[128 = 0]

[151 207 127 115 145 124 150 127 124 136 123 144 123 100 136 140 117 125
 139] -> Y
[124  88 132 139 148 130 137 131 130 125 116 146 120 137 153 167  98 115
 122] -> Y
[144 145 119  53 167 156 132 156 104 128 113 132 163 151  78 123 188 135
 166] -> N
[136 101 127 175 123 116 129 110 135 126 158 140 103 125 135 129 113 115
  86] -> Q
[ 98  85 161 140  56  71  92 134 126 115  86 128 129 125 146 113 146 136
 179] -> B
[ 92 135 140 119  58 137 129 114 133 137 120 141  52 167 162 153 101 127
 145] -> Y
[ 94 163  85 105 103 133 108 110 122 126 120 138 117 128 123 152 120 109
 189] -> Y
[131 137 108 100 160 138 123 143 160 148 114 135 140 150 135 155 134 125
 142] -> Y
[119 148 118 135 111 124 117 117 128 126 145 132  94 150 147 140 119 120
 177] -> Y
[112 155  78 129  87 123  90  99 123 125 139 142  69 107 162 155 100 112
 144] -> Y
[ 82  47 133 161  55 116  93 116 127 122  96 131  56 170 159 135 129 111
 133] -> N
[103  93  83 102 173 131  98 116 136 113 126 154 121 112 137 140 116 113
 128] -> Y
[ 99  79 129 150  98 108 112 127 141 123 115 142 102 148 155 120 102 123
 130] -> Y
[134 133 148 152 111 116 138 136 115 117 133 133  64 120 131 162 154 135
 112] -> N
[119 136 110 124 123 139 124 107 129 123 160 107 111 143 127 126 145 133
 150] -> Y
[203 208 115 198 146  89 172 169 145 150 145 192  97 121 217 161 145 120
  44] -> N
[125  99 106 122 209 133 143 120 147 116 149 162 112 146  95 135 136 115
  83] -> Y
[119 147 123 142 110 124 125 108 110 112 138 132  98 147 156 151 116 108
 167] -> N
[ 93 136 128  50 164 132  90 148 119 122  80 116 179 152  84 107 143 134
 235] -> Y
[122 113 143 145  98 123 108 126 119 130 112 102 151 162 107 106 114 146
 151] -> B
[169 117 167 183 145 107 175 167 142 137 122 171  89 116 199 145 126 129
  54] -> B
[161 147 167 216  95  99 179 136 136 136 168 132  35 146 212 144 109 125
  84] -> N
[101 130 122 134 121 145 135 125 132 146 139 108 105 163 143  86 124 115
 164] -> N
[121 170 129  78  74 159 125 104 129 139 120 104 114 150 116 126 139 140
 118] -> N
[119 102 119  75 167 112 138 127 146 117 132 149 141 117  41  98 149 115
 102] -> B
[138 181 128 117 110 140 158 109 114 126 143 125  93 131 149 146 135 122
 117] -> N
[126 132 118 167 101 121 127 106 125 121 147 133 119  73 171 160 115 115
 117] -> N
[114 144 158 143 149 126 133 133 122 128 153 125  91 143 136 144 137 121
 217] -> Y
[ 86  67 138 148 116 124 116 108 130 107 125 127 102 153 153 143  91 128
 155] -> Y
[161 204 108   4 223 157 132 184 132 162  89 150 227 142  69 111 183 151
 146] -> N
[ 96  80 113 158 124 138 100  84 140 114 161 102 125 113 102 116  93 118
 138] -> Q
[114 140 115  39 173 139 144 144 128 133 102 161 133 126 122 149 150 137
 144] -> Y
[120  88 139 218  80 109 105 104 114 111 172 102  98 111 140 107 109 121
 110] -> B

[136  95 106  66 146 132 106 160 155 136  61 172 117 183 155 142 119  98
 156] -> LD
[ 37 140  83  98 147 124 132 157 145 153  82 141 106 150 135 133 108 123
 128] -> BP
[ 60 131 121  95 143 125 147 157 130 145 104 132 116 152 141 149 115 112
 118] -> LD
[ 64 115 104 106 140 133 174 143 164 156 106 135  93 142 121 131 118 111
  95] -> Lf
[ 89 109 116  52 145 135 111 158 175 167  64 139  81 148 144 134 113 112
 183] -> Lf
[121 141 126 110 155 133 116 127 143 140  77 144 122 147 135 127  98 116
 205] -> Lf
[103 114 121  82 162 126 184 154 146 128 103 115 118 178 130 142 104 118
  88] -> Lf
[182 117 139  61 151 138 107 149 174 129  67 141 105 169 143 142  98  81
 174] -> Lf
[ 98 118 129 109 140 118 159 152 129 138 114 155 126 135 134 146 143 115
 127] -> LD
[118 117 133  81 147 122 142 163 153 125  83 150 120 193 153 173 108  80
 123] -> LD
[ 73 102 123 100 137 132 142 143 169 153 106 139  98 161 130 155 103  86
  98] -> LD
[145 121 146  95 155 134 172 138 159 154 110 148  94 129 145 128 138 108
 195] -> Lf
[129 106 102 131 154 136 125 126 137 128 102 179 126 157 120 128 114 115
 138] -> BP
[193 104 128 104 120 134  83 139 153 112  98 138 125 149 128 131 127  97
 122] -> Lf
[120 107  96  97 174 143 153 129 165 150 103 151  99 183 138 122 102 106
 181] -> Lf
[110 128 119  97 126 124 146 157 154 136 107 143 109 138 135 137 139 104
  98] -> LD
[102 113 137  95 139 134 164 135 167 150 137  88  87 145 120 135 114 110
  89] -> Lf
[143 144 121  93 160 139 171 137 174 128 121 101  94 175 143 124 100 100
 119] -> Lf
[ 66 103 125  65 179 133 182 152 174 151  47 141 110 164 137 149  84  98
 152] -> Lf
[ 97 129 141  94 156 128 137 150 157 142  89 151 119 160 136 154  97  90
 157] -> LD

[111 148 127 156 137 123 137 128 140 128 121 136 129 128 124 139 141 129
 128] -> ZZ
[ 91 130 157 138 172 115 162 142 161 152 138 123 135 129  78 155 179 142
 123] -> FS
[110 142 151  61 128 113 113 136 119 160 131 120 117 131  91 123 151 130
 115] -> ZZ
[115 143 128  89 176 119 118 136 156 152 133 134 129 131  91 111 188 138
 142] -> FS
[138 103 127 137 138 133 118 128 142 109 143 149 129 120 126 124 155 131
 149] -> ZF
[121 154 120  97 125 107 137 147 105 140 129 119 127 124 156 185  90 136
 115] -> FS
[113 131 156 106 142 124 130 128 126 150 144 120 130 125 101 128 152 135
 116] -> CT
[107 143 126  97 135 113 125 142 130 146 121 131 118 130 123 153 143 136
 132] -> FS
[102 147 141 154 152 116 127 135 148 135 140 140 119 125 129 136 172 128
 124] -> ZF
[145 136 110 209 147 138 182 120 133 118 120 110 143 129 134 125  99 123
 121] -> CT
[143 158 104 130 141 142 142 125 130 139 113 114 132 132 105  96 120 130
 131] -> ZF
[119 150 102 174 102 121 134 126 121 121 101 123 117 128 159 150  70 121
 115] -> CT
[103 139 159 123 174 115 151 134 149 141 146 135 135 129  96 146 185 133
 121] -> CT
[119 128 157  35 147 121  95 136 134 154 153 137 122 128 101 120 196 127
 132] -> ZF
[122 125 125 120 132 127 118 136 146 129 127 138 118 126 130 147 138 135
 134] -> ZZ
[124 144 148 121 173 130 142 125 148 151 139 126 130 118  88  98 184 128
 124] -> CT
[145 124 140 132 138 145 137 120 131 142 148 117 145 133  93  85 133 123
 124] -> CT
[121 157 105 151 247 122 131 131 123 131 113 129 120 129 159 134 109 124
 130] -> ZZ
[138 134 118  95 118 130 100 128 123 123 129 138 124 129 160 117 135 128
 137] -> ZZ
[113 107 147  98 146 123 120 128 138 135 141 138 127 123 104 131 164 136
 129] -> CT
[118 118 123 119 151 120 116 132 137 128 141 144 130 118 119 137 176 130
 135] -> FS
